Below is a small trained network, with its code and all its weights. Each question gives an input and a class and asks what happens when units are switched off, that is, made to give their printed mean instead of their output.

import numpy as np


def w(rows, s, z=0):
    codes = np.array(rows[::2]) - 128.0
    scale = np.full(codes.shape[1], s)
    scale[-1] = z or s
    return codes * scale


def norm(h):
    return h / np.sqrt((h * h).mean(-1, keepdims=True) + 1e-5)


def f(y):
    return np.maximum(y, 0)


def log_softmax(a):
    a = a - a.max(-1, keepdims=True)
    return a - np.log(np.exp(a).sum(-1, keepdims=True))


def net(x, mask):
    res = np.array(x, float).reshape(1, 8) / 4 @ E
    u = 0
    for l in range(4):
        y = f(norm(res) @ A[l][:, :-1].T + A[l][:, -1])
        res = res + np.where(mask[u : u + 10], y, B[l][:, -1]) @ B[l][:, :-1]
        u += 10
    return log_softmax(norm(res)[-1] @ U[:, :-1].T + U[:, -1])


A, B = {}, {}
E = w([
[90,74,118],'x0',
[147,1,109],'x1',
[125,103,98],'x2',
[114,120,29],'x3',
[197,170,212],'x4',
[87,87,23],'x5',
[33,167,73],'x6',
[4,65,233],'x7',
],0.0085)
A[0] = w([
[94,250,109,138],'0.n0',
[221,136,142,32],'0.n1',
[176,103,136,42],'0.n2',
[176,149,159,204],'0.n3',
[57,90,143,16],'0.n4',
[217,89,137,36],'0.n5',
[95,59,85,252],'0.n6',
[61,190,120,93],'0.n7',
[168,220,180,251],'0.n8',
[158,110,40,10],'0.n9',
],0.018,0.0042)
B[0] = w([
[199,192,161,244],'0.n0',
[75,47,137,181],'0.n1',
[105,64,133,149],'0.n2',
[190,77,127,193],'0.n3',
[45,111,150,175],'0.n4',
[123,6,168,177],'0.n5',
[101,186,150,230],'0.n6',
[133,120,204,202],'0.n7',
[206,125,111,254],'0.n8',
[107,195,107,189],'0.n9',
],0.013,0.0094)
A[1] = w([
[158,152,130,73],'1.n0',
[163,125,158,81],'1.n1',
[162,120,15,253],'1.n2',
[190,83,101,222],'1.n3',
[114,115,46,42],'1.n4',
[107,142,4,151],'1.n5',
[94,120,8,51],'1.n6',
[132,124,125,75],'1.n7',
[118,143,99,61],'1.n8',
[120,177,170,139],'1.n9',
],0.024,0.006)
B[1] = w([
[121,141,77,167],'1.n0',
[118,170,112,186],'1.n1',
[62,207,155,234],'1.n2',
[78,118,19,254],'1.n3',
[101,197,244,159],'1.n4',
[115,243,247,213],'1.n5',
[107,181,190,187],'1.n6',
[134,134,122,128],'1.n7',
[150,152,168,143],'1.n8',
[115,110,58,220],'1.n9',
],0.014,0.0091)
A[2] = w([
[182,81,149,135],'2.n0',
[141,109,252,63],'2.n1',
[83,149,108,53],'2.n2',
[144,131,41,126],'2.n3',
[164,113,135,2],'2.n4',
[111,130,124,71],'2.n5',
[116,153,117,75],'2.n6',
[248,176,244,36],'2.n7',
[221,172,193,89],'2.n8',
[192,96,122,1],'2.n9',
],0.011,0.0061)
B[2] = w([
[70,130,82,188],'2.n0',
[50,204,1,180],'2.n1',
[141,157,149,152],'2.n2',
[105,156,80,228],'2.n3',
[124,93,123,128],'2.n4',
[106,135,125,128],'2.n5',
[121,132,127,137],'2.n6',
[158,108,58,245],'2.n7',
[175,87,76,251],'2.n8',
[122,21,85,135],'2.n9',
],0.009,0.0032)
A[3] = w([
[126,116,228,65],'3.n0',
[216,138,185,180],'3.n1',
[159,131,169,77],'3.n2',
[142,127,150,73],'3.n3',
[110,184,252,226],'3.n4',
[140,149,146,80],'3.n5',
[112,119,120,56],'3.n6',
[49,178,37,254],'3.n7',
[173,186,141,67],'3.n8',
[209,102,126,54],'3.n9',
],0.014,0.0071)
B[3] = w([
[99,136,106,136],'3.n0',
[138,76,103,160],'3.n1',
[141,134,153,128],'3.n2',
[97,109,122,128],'3.n3',
[97,111,9,215],'3.n4',
[145,114,111,131],'3.n5',
[138,142,104,128],'3.n6',
[147,100,43,250],'3.n7',
[134,113,100,154],'3.n8',
[108,83,121,140],'3.n9',
],0.013,0.014)
U = w([
[90,102,174,83],'0',
[232,120,98,79],'1',
[193,10,137,127],'2',
[72,249,192,95],'3',
[244,195,87,172],'4',
[174,211,88,184],'5',
[145,92,131,2],'6',
[34,111,98,212],'7',
],0.018,0.0065)

Each question gives the input, the list of numbers given to net, and the class t.
The units are the neurons (one row each of A and B). Each row of codes is followed by its name. A weight is (code - 128) times the scale printed after its matrix; where a second scale follows, it is the last column's (A, B and U).
mask holds one flag per neuron, layer by layer. A switched-off neuron (its flag False) gives its mean, the last column of its row in B, instead of its output. The means were averaged over made-up inputs and are rounded, as every weight is.
A unit's drop is (log p(t) with every unit on - log p(t) with that unit switched off) / (log p(t) with every unit on - log p(t) with every unit switched off).
The circuit of an input: a set's keep is (log p(t) with only the set's units on - log p(t) with every unit switched off) / (log p(t) with every unit on - log p(t) with every unit switched off). Starting from the 12 units with the biggest drops (on a tie, the unit counted first), units are removed one at a time, each time the one whose removal leaves the highest keep (on an exact tie, the one counted first), for as long as the keep stays at least 0.8.
units of the circuit, in order: the units of the circuit, biggest drop first
unit that matters most: the unit with the biggest drop
k most important neurons: the k neurons with the biggest drops, biggest first
k most important neurons of layer l: the k neurons of layer l with the biggest drops, biggest first
drop when u is switched off: that unit's drop, to one decimal
input [3,-1,5,0,0,-5,8,-5], class 4: units of the circuit, in order -> (0.n0; 0.n7; 1.n2)
input [1,8,5,6,5,-1,-4,-6], class 2: units of the circuit, in order -> (0.n5)
input [6,-5,6,-5,-7,2,-2,-8], class 3: units of the circuit, in order -> (1.n5; 0.n8)
input [6,-2,-4,-1,-5,2,-7,-7], class 7: 2 most important neurons of layer 0 -> (0.n5; 0.n1)
input [-6,6,-4,-7,0,3,-8,7], class 2: 2 most important neurons -> (1.n5; 1.n2)
input [7,0,2,-8,-5,-8,-1,0], class 4: 2 most important neurons -> (0.n5; 0.n1)
input [2,-6,-6,6,-5,-7,3,5], class 4: 2 most important neurons -> (0.n0; 1.n2)
input [-1,4,0,1,0,1,8,-8], class 3: 2 most important neurons of layer 1 -> (1.n5; 1.n2)
input [5,8,1,-7,0,1,-2,-8], class 7: 2 most important neurons -> (1.n3; 0.n7)
input [1,5,6,2,-4,-8,-3,-6], class 2: 2 most important neurons -> (0.n5; 0.n1)
input [-2,6,-5,-3,-4,6,-8,-1], class 2: 2 most important neurons -> (0.n5; 1.n2)
input [-4,1,-2,1,-1,-4,-3,-8], class 2: drop when 0.n7 is switched off -> -0.1
input [5,-8,-1,5,-2,0,-4,1], class 4: drop when 2.n4 is switched off -> 0.0
input [-8,6,2,8,-2,6,-7,-8], class 3: drop when 1.n5 is switched off -> 0.1
input [8,6,6,0,-2,-8,-7,-8], class 2: drop when 3.n4 is switched off -> 0.1
input [5,-8,-4,6,-5,-4,-7,5], class 4: unit that matters most -> 1.n2
